Small tables with named rows and columns. After each table, cells are looked up by row and column.

Fovur.csv
,Bug,Muburib,Segegaf,Dorid
Sisodit,19622,61236,36860,78803
Piget,69210,37136,52646,19395
Patip,41839,46936,44026,51273
Mis,70832,30011,60621,18117
Kar,22419,64894,34798,70751
Lon,63745,46002,53152,29449
Zana,66042,41072,49906,31296
Motid,46131,44746,50833,50490
Piz,70805,36881,51632,23156
Mup,67947,41553,48197,22875

Dorid of Zana = 31296
Muburib of Piget = 37136
Bug of Kar = 22419
Muburib of Zana = 41072
Segegaf of Kar = 34798
Muburib of Kar = 64894
Dorid of Patip = 51273
Bug of Lon = 63745
Bug of Piz = 70805
Segegaf of Lon = 53152
Muburib of Mis = 30011
Muburib of Sisodit = 61236
Bug of Motid = 46131
Segegaf of Zana = 49906
Bug of Piget = 69210
Dorid of Piget = 19395
Dorid of Mup = 22875

Table Pof
	Sufigu	Fona	Digo	Pofe
Bufare	1.01	2.90	1.88	4.71
Sese	7.55	2.36	5.28	0.89
Gebe	1.30	2.51	1.63	3.15
Temele	3.59	2.17	4.31	2.11
Devek	6.42	5.14	2.19	0.78
Lenarot	4.74	2.40	3.37	0.52
Bikune	3.49	3.68	3.02	2.64
Dut	3.70	1.64	4.03	0.94

What is the Pofe of Sese in Pof? 0.89
What is the Pofe of Temele in Pof? 2.11
What is the Sufigu of Sese in Pof? 7.55
What is the Fona of Bikune in Pof? 3.68
What is the Fona of Sese in Pof? 2.36
What is the Sufigu of Gebe in Pof? 1.30

Table Bati
,Perov,Mese,Fop,Fur,Lekob,Kuza,Mez
Sino,48,32,-3,30,34,21,27
Nok,51,20,7,17,-19,4,13
Zaka,32,13,-55,15,4,12,34
Vuze,-29,19,-33,-26,40,67,-13
Ladar,-48,-19,-3,-6,-2,26,-28
Babezoz,-28,2,-34,-7,-45,-2,7
Kunepi,61,35,-26,31,6,-3,45
Kagibik,40,-6,-19,37,-8,-40,27
Potis,11,-27,-19,25,-41,-30,-18
Dases,-47,-4,-31,-21,-7,45,-37
Vofuv,-61,-7,-14,0,-11,-6,-18
Lop,-53,-25,-5,-4,-7,-30,31
Besape,43,-13,-29,8,-16,-30,41

What is the Mese of Kunepi in Bati?
35
What is the Lekob of Potis in Bati?
-41
What is the Perov of Sino in Bati?
48
What is the Perov of Lop in Bati?
-53
What is the Mez of Lop in Bati?
31
What is the Lekob of Besape in Bati?
-16
What is the Mese of Ladar in Bati?
-19
What is the Lekob of Kunepi in Bati?
6
What is the Mese of Vuze in Bati?
19

Dilunum =
	Laba	Levugar	Lesulun	Fizaf	Vudif	Bemadi	Monu
Retoton	428	774	262	281	660	415	466
Rizor	284	612	988	633	598	302	414
Nurob	663	529	579	378	636	240	699
Paratag	533	808	200	188	706	639	537
Fizife	876	752	645	596	530	478	669
Fepegim	566	388	602	605	660	526	651
Lefenuv	81	194	748	687	746	717	302
Lolebut	537	500	808	522	671	247	655
Lumebok	483	728	507	312	664	434	585

Bemadi of Lumebok: 434
Laba of Retoton: 428
Levugar of Retoton: 774
Vudif of Fizife: 530
Bemadi of Retoton: 415
Levugar of Lolebut: 500
Lesulun of Rizor: 988
Bemadi of Lolebut: 247
Vudif of Lolebut: 671
Vudif of Nurob: 636
Vudif of Paratag: 706
Fizaf of Fepegim: 605
Levugar of Fepegim: 388
Lesulun of Fepegim: 602
Fizaf of Rizor: 633
Levugar of Lumebok: 728
Bemadi of Paratag: 639

Bokag
        Nalebi    Mev  Loluze    Zoz    Dak  Povenu    Duf    Guz  Palod
Depu     76545  70908   31918  25240  37456   84367  90422  81803  30732
Vof      48842  47641   86046  91093  84778   30711  27237  41555  90701
Nef      69020  58354   45141  46241  54616   63537  68299  70999  50749
Sef      66986  61255   49987  49525  55104   64380  68102  68071  52422
Zevon    61408  60829   59244  58742  59607   59910  61138  60845  59298
Zafi     48915  47777   91207  96419  89858   27368  23590  40734  96835
Tev      49126  51365   83910  87822  80697   37384  33243  43738  86336
Burapo   76763  66333   31850  27830  40701   81285  86919  81748  33517
Vipu     49323  59789   72690  72330  63688   56748  51076  48423  67391

Dak of Burapo: 40701
Duf of Zevon: 61138
Palod of Zafi: 96835
Mev of Sef: 61255
Palod of Sef: 52422
Duf of Burapo: 86919
Mev of Vof: 47641
Mev of Nef: 58354
Nalebi of Vof: 48842
Loluze of Vof: 86046
Palod of Burapo: 33517
Duf of Sef: 68102
Loluze of Sef: 49987
Duf of Nef: 68299

